Below is a small trained network, with its code and all its weights. Each question gives an input and a class and asks what happens when units are switched off, that is, made to give their printed mean instead of their output.

import numpy as np


def w(rows, s, z=0):
    codes = np.array(rows[::2]) - 128.0
    scale = np.full(codes.shape[1], s)
    scale[-1] = z or s
    return codes * scale


def norm(h):
    return h / np.sqrt((h * h).mean(-1, keepdims=True) + 1e-5)


def f(y):
    return np.maximum(y, 0)


def log_softmax(a):
    a = a - a.max(-1, keepdims=True)
    return a - np.log(np.exp(a).sum(-1, keepdims=True))


def net(x, mask):
    res = np.array(x, float).reshape(1, 2) / 4 @ E
    u = 0
    for l in range(4):
        y = f(norm(res) @ A[l][:, :-1].T + A[l][:, -1])
        res = res + np.where(mask[u : u + 3], y, B[l][:, -1]) @ B[l][:, :-1]
        u += 3
    return log_softmax(norm(res)[-1] @ U[:, :-1].T + U[:, -1])


A, B = {}, {}
E = w([
[224,72,202,123,75,116,45,219,61,127,72,45],'x0',
[94,224,129,246,153,239,134,89,155,44,210,143],'x1',
],0.0012)
A[0] = w([
[254,84,180,130,50,125,65,250,83,132,74,71,6],'L0N1',
[94,210,152,203,143,209,120,84,121,53,211,126,189],'L0N2',
[247,89,205,137,135,136,47,250,48,110,90,27,29],'L0N3',
],0.0024,0.0018)
B[0] = w([
[166,112,214,214,173,220,37,186,57,48,101,72,230],'L0N1',
[68,180,63,161,126,173,199,62,195,102,193,186,253],'L0N2',
[213,47,244,142,229,198,8,229,7,12,39,22,238],'L0N3',
],0.0022,0.0047)
A[1] = w([
[87,231,136,205,147,188,144,75,149,100,223,129,40],'L1N1',
[132,218,211,238,173,220,50,110,116,35,204,122,4],'L1N2',
[193,126,247,154,184,151,5,200,28,93,120,14,44],'L1N3',
],0.0025,0.0019)
B[1] = w([
[68,207,65,127,186,138,172,89,167,97,224,178,211],'L1N1',
[102,90,83,25,120,6,182,120,162,244,82,171,207],'L1N2',
[182,103,235,179,189,190,25,186,26,54,99,41,254],'L1N3',
],0.0021,0.0057)
A[2] = w([
[203,91,161,118,77,112,104,176,90,142,105,59,2],'L2N1',
[239,79,253,184,102,190,9,229,55,53,82,86,44],'L2N2',
[187,104,225,126,170,130,11,209,19,109,100,13,178],'L2N3',
],0.0029,0.0013)
B[2] = w([
[166,51,132,74,126,78,86,186,88,158,58,63,166],'L2N1',
[125,125,241,243,195,232,8,121,3,30,123,8,255],'L2N2',
[228,17,214,126,185,118,37,229,11,136,24,2,254],'L2N3',
],0.0026,0.0074)
A[3] = w([
[121,35,82,5,89,5,159,126,148,229,69,142,199],'L3N1',
[171,97,160,103,34,91,193,163,195,170,103,214,50],'L3N2',
[87,182,87,151,40,141,171,80,191,149,172,177,3],'L3N3',
],0.0024,0.002)
B[3] = w([
[220,53,108,25,10,39,150,228,175,212,56,155,253],'L3N1',
[139,203,41,155,5,42,226,45,219,234,189,222,154],'L3N2',
[125,167,229,224,141,180,10,101,22,81,134,20,254],'L3N3',
],0.0022,0.0025)
U = w([
[6,253,11,248,242,245,244,4,241,26,253,245,207],'0',
[246,11,251,226,242,237,4,250,5,13,11,6,232],'1',
[234,22,38,9,9,9,225,225,238,246,19,229,6],'2',
],0.0033,0.002)

Each question gives the input, the list of numbers given to net, and the class t.
The units are the neurons (one row each of A and B). Each row of codes is followed by its name. A weight is (code - 128) times the scale printed after its matrix; where a second scale follows, it is the last column's (A, B and U).
mask holds one flag per neuron, layer by layer. A switched-off neuron (its flag False) gives its mean, the last column of its row in B, instead of its output. The means were averaged over made-up inputs and are rounded, as every weight is.
A unit's drop is (log p(t) with every unit on - log p(t) with that unit switched off) / (log p(t) with every unit on - log p(t) with every unit switched off).
The circuit of an input: a set's keep is (log p(t) with only the set's units on - log p(t) with every unit switched off) / (log p(t) with every unit on - log p(t) with every unit switched off). Starting from all 12 units, units are removed one at a time, each time the one whose removal leaves the highest keep (on an exact tie, the one counted first), for as long as the keep stays at least 0.8.
circuit, biggest first: the units of the circuit, biggest drop first
k most important neurons: the k neurons with the biggest drops, biggest first
k most important neurons of layer l: the k neurons of layer l with the biggest drops, biggest first
drop when u is switched off: that unit's drop, to one decimal
input [-4,-8], class 2: circuit, biggest first -> (L2N2 L0N3 L1N3)
input [-1,-3], class 2: circuit, biggest first -> (L2N2 L0N3 L1N3 L2N3)
input [-8,-5], class 2: 2 most important neurons -> (L2N2 L0N2)
input [-8,-8], class 2: most important neuron -> (L2N2)
input [-6,-4], class 2: 2 most important neurons -> (L2N2 L0N3)
input [-8,-4], class 2: 2 most important neurons of layer 0 -> (L0N2 L0N1)
input [-1,0], class 0: 2 most important neurons -> (L0N3 L2N3)
input [-2,-1], class 2: 2 most important neurons of layer 0 -> (L0N2 L0N3)
input [-5,-3], class 2: 2 most important neurons -> (L2N2 L0N3)
input [-8,-6], class 2: drop when L2N2 is switched off -> 0.9
input [-7,-8], class 2: drop when L2N2 is switched off -> 0.9
input [-3,-5], class 2: drop when L0N1 is switched off -> 1.0
